Here is a tiny trained network, its code and every weight. The questions are about switching its units off for an input and a class, where a switched-off unit gives its printed mean instead of its output.

import numpy as np


def w(rows, s, z=0):
    codes = np.array(rows[::2]) - 128.0
    scale = np.full(codes.shape[1], s)
    scale[-1] = z or s
    return codes * scale


def norm(h):
    return h / np.sqrt((h * h).mean(-1, keepdims=True) + 1e-5)


def f(y):
    return np.maximum(y, 0)


def log_softmax(a):
    a = a - a.max(-1, keepdims=True)
    return a - np.log(np.exp(a).sum(-1, keepdims=True))


def net(x, mask):
    res = np.array(x, float).reshape(1, 5) / 4 @ E
    u = 0
    for l in range(3):
        y = f(norm(res) @ A[l][:, :-1].T + A[l][:, -1])
        res = res + np.where(mask[u : u + 4], y, B[l][:, -1]) @ B[l][:, :-1]
        u += 4
    return log_softmax(norm(res)[-1] @ U[:, :-1].T + U[:, -1])


A, B = {}, {}
E = w([
[55,46,176,150,118,139,128,54,122,176],'x0',
[148,164,195,112,128,134,1,188,162,85],'x1',
[171,122,189,163,84,81,115,107,130,29],'x2',
[179,121,170,141,187,175,149,165,56,135],'x3',
[145,116,167,89,128,175,196,186,149,45],'x4',
],0.0092)
A[0] = w([
[160,94,242,142,74,133,150,80,59,154,82],'L0N1',
[94,108,164,197,63,100,167,109,119,44,46],'L0N2',
[183,96,131,186,82,74,90,81,137,117,254],'L0N3',
[121,151,178,62,75,115,107,222,255,109,150],'L0N4',
],0.007,0.0031)
B[0] = w([
[12,201,150,165,115,125,123,128,55,39,205],'L0N1',
[142,207,96,243,137,1,180,162,159,10,199],'L0N2',
[225,160,223,106,210,74,146,115,178,170,236],'L0N3',
[8,94,130,110,197,166,94,161,93,143,253],'L0N4',
],0.0086,0.0054)
A[1] = w([
[134,95,2,142,94,172,156,138,111,209,4],'L1N1',
[172,161,136,64,104,106,40,211,244,129,123],'L1N2',
[157,116,26,120,116,165,185,127,97,162,65],'L1N3',
[57,84,83,168,137,100,181,25,198,185,75],'L1N4',
],0.0067,0.0019)
B[1] = w([
[169,79,23,227,26,146,78,67,5,104,237],'L1N1',
[75,51,109,135,231,193,93,192,173,144,242],'L1N2',
[196,28,101,183,120,171,172,175,46,112,228],'L1N3',
[91,152,144,57,86,70,139,123,142,191,254],'L1N4',
],0.011,0.0045)
A[2] = w([
[82,127,177,119,121,254,93,170,75,91,166],'L2N1',
[172,151,82,62,173,118,232,115,107,190,248],'L2N2',
[162,115,110,160,130,110,143,52,88,127,156],'L2N3',
[164,91,105,122,151,136,129,142,120,82,4],'L2N4',
],0.0084,0.0017)
B[2] = w([
[66,99,175,48,237,241,1,147,177,77,255],'L2N1',
[70,88,81,123,56,198,53,104,78,94,213],'L2N2',
[84,132,72,133,105,171,177,210,233,37,210],'L2N3',
[82,150,84,136,147,15,79,93,92,169,159],'L2N4',
],0.0093,0.0065)
U = w([
[127,165,191,193,72,7,201,142,153,22,135],'0',
[126,143,198,169,118,157,166,114,109,193,3],'1',
[150,65,39,195,36,172,157,166,45,114,155],'2',
[43,127,90,92,55,101,138,85,178,217,88],'3',
[73,112,156,131,216,182,63,207,138,74,227],'4',
[245,143,200,147,163,91,104,165,134,185,59],'5',
[207,113,144,92,74,121,142,144,154,128,3],'6',
],0.012,0.0042)

Each question gives the input, the list of numbers given to net, and the class t.
The units are the neurons (one row each of A and B). Each row of codes is followed by its name. A weight is (code - 128) times the scale printed after its matrix; where a second scale follows, it is the last column's (A, B and U).
mask holds one flag per neuron, layer by layer. A switched-off neuron (its flag False) gives its mean, the last column of its row in B, instead of its output. The means were averaged over made-up inputs and are rounded, as every weight is.
A unit's drop is (log p(t) with every unit on - log p(t) with that unit switched off) / (log p(t) with every unit on - log p(t) with every unit switched off).
The circuit of an input: a set's keep is (log p(t) with only the set's units on - log p(t) with every unit switched off) / (log p(t) with every unit on - log p(t) with every unit switched off). Starting from all 12 units, units are removed one at a time, each time the one whose removal leaves the highest keep (on an exact tie, the one counted first), for as long as the keep stays at least 0.8.
circuit, biggest first: the units of the circuit, biggest drop first
k most important neurons: the k neurons with the biggest drops, biggest first
top k neurons in layer l: the k neurons of layer l with the biggest drops, biggest first
drop of u: that unit's drop, to one decimal
input [6,-6,6,-7,-5], class 0: circuit, biggest first	[L0N2 L0N3]
input [-1,3,5,-1,-8], class 5: circuit, biggest first	[L0N3 L2N1]
input [4,3,-1,-7,-1], class 3: circuit, biggest first	[L2N1]
input [2,3,-3,-1,-3], class 3: circuit, biggest first	[L2N1 L0N4]
input [0,-5,4,8,-6], class 0: top 2 neurons in layer 0	[L0N1 L0N4]
input [7,3,-1,-6,0], class 3: 2 most important neurons	[L2N1 L1N4]
input [-2,-8,-1,-7,-5], class 2: 2 most important neurons	[L1N1 L1N3]
input [3,1,8,-5,7], class 0: 2 most important neurons	[L0N2 L2N1]
input [0,-4,-1,-4,6], class 2: top 2 neurons in layer 0	[L0N3 L0N1]
input [0,-7,-4,-6,4], class 2: 2 most important neurons	[L1N3 L1N1]
input [3,-4,-1,3,-7], class 3: 4 most important neurons	[L1N4 L0N3 L0N1 L1N3]
input [4,-3,-6,-2,4], class 2: drop of L1N1	0.1
input [6,-7,2,1,3], class 0: drop of L0N1	0.2
input [4,-7,4,-3,2], class 0: circuit, biggest first	[L0N2]
input [0,2,-2,-5,-7], class 3: drop of L1N4	0.3
